Here is a tiny trained network, its code and every weight. The questions are about switching its units off for an input and a class, where a switched-off unit gives its printed mean instead of its output.

import numpy as np


def w(rows, s, z=0):
    codes = np.array(rows[::2]) - 128.0
    scale = np.full(codes.shape[1], s)
    scale[-1] = z or s
    return codes * scale


def f(y):
    return np.maximum(y, 0)


def log_softmax(a):
    a = a - a.max(-1, keepdims=True)
    return a - np.log(np.exp(a).sum(-1, keepdims=True))


def net(x, mask):
    res = np.array(x, float).reshape(1, 4) / 4 @ E
    y = f(res @ A[0][:, :-1].T + A[0][:, -1])
    res = res + np.where(mask, y, B[0][:, -1]) @ B[0][:, :-1]
    return log_softmax(res[-1] @ U[:, :-1].T + U[:, -1])


A, B = {}, {}
E = w([
[125,155,197,164],'x0',
[2,25,151,194],'x1',
[174,24,239,23],'x2',
[171,124,133,190],'x3',
],0.0072)
A[0] = w([
[71,122,159,136,124],'neuron 1',
[23,45,125,195,131],'neuron 2',
[224,147,115,114,98],'neuron 3',
[146,101,90,171,152],'neuron 4',
[218,237,103,63,202],'neuron 5',
[30,226,65,182,48],'neuron 6',
[53,53,115,161,120],'neuron 7',
[140,254,180,84,205],'neuron 8',
[130,37,139,40,1],'neuron 9',
[47,64,131,177,122],'neuron 10',
[109,76,187,68,38],'neuron 11',
[113,111,106,116,71],'neuron 12',
[129,29,245,39,117],'neuron 13',
[223,45,196,84,160],'neuron 14',
],0.0083,0.0012)
B[0] = w([
[168,160,199,60,165],'neuron 1',
[219,103,229,69,238],'neuron 2',
[217,199,88,99,184],'neuron 3',
[146,158,131,121,156],'neuron 4',
[174,39,216,46,239],'neuron 5',
[79,182,6,244,236],'neuron 6',
[217,51,194,75,206],'neuron 7',
[226,141,159,107,199],'neuron 8',
[112,111,18,104,200],'neuron 9',
[220,81,236,76,211],'neuron 10',
[106,97,64,143,191],'neuron 11',
[136,56,148,167,138],'neuron 12',
[74,142,19,176,254],'neuron 13',
[27,238,64,254,226],'neuron 14',
],0.0055,0.0082)
U = w([
[205,28,247,107,7],'0',
[32,105,129,254,249],'1',
],0.0078,0.00017)

Each question gives the input, the list of numbers given to net, and the class t.
The units are the neurons (one row each of A and B). Each row of codes is followed by its name. A weight is (code - 128) times the scale printed after its matrix; where a second scale follows, it is the last column's (A, B and U).
mask holds one flag per neuron, in row order. A switched-off neuron (its flag False) gives its mean, the last column of its row in B, instead of its output. The means were averaged over made-up inputs and are rounded, as every weight is.
A unit's drop is (log p(t) with every unit on - log p(t) with that unit switched off) / (log p(t) with every unit on - log p(t) with every unit switched off).
The circuit of an input: a set's keep is (log p(t) with only the set's units on - log p(t) with every unit switched off) / (log p(t) with every unit on - log p(t) with every unit switched off). Starting from the 12 units with the biggest drops (on a tie, the unit counted first), units are removed one at a time, each time the one whose removal leaves the highest keep (on an exact tie, the one counted first), for as long as the keep stays at least 0.8.
units of the circuit, in order: the units of the circuit, biggest drop first
unit that matters most: the unit with the biggest drop
k most important neurons: the k neurons with the biggest drops, biggest first
drop when u is switched off: that unit's drop, to one decimal
input [-7,6,-6,6], class 0: unit that matters most	neuron 2
input [7,-3,6,5], class 1: units of the circuit, in order	(neuron 14; neuron 13)
input [-3,5,8,-8], class 1: 2 most important neurons	(neuron 13; neuron 14)
input [-4,0,1,4], class 1: 4 most important neurons	(neuron 2; neuron 5; neuron 10; neuron 7)
input [-3,5,-5,2], class 0: units of the circuit, in order	(neuron 2; neuron 14)
input [4,7,-6,3], class 0: 2 most important neurons	(neuron 2; neuron 10)
input [4,5,6,5], class 1: 3 most important neurons	(neuron 14; neuron 13; neuron 5)
input [3,6,7,-5], class 1: 3 most important neurons	(neuron 13; neuron 14; neuron 5)
input [-6,7,-7,-3], class 0: 3 most important neurons	(neuron 2; neuron 10; neuron 7)
input [-3,-7,-6,-3], class 0: 2 most important neurons	(neuron 5; neuron 14)
input [-4,8,-5,-4], class 0: drop when neuron 2 is switched off	0.1
input [0,7,-5,-5], class 0: drop when neuron 2 is switched off	0.2
input [-2,7,-4,6], class 0: drop when neuron 2 is switched off	0.1
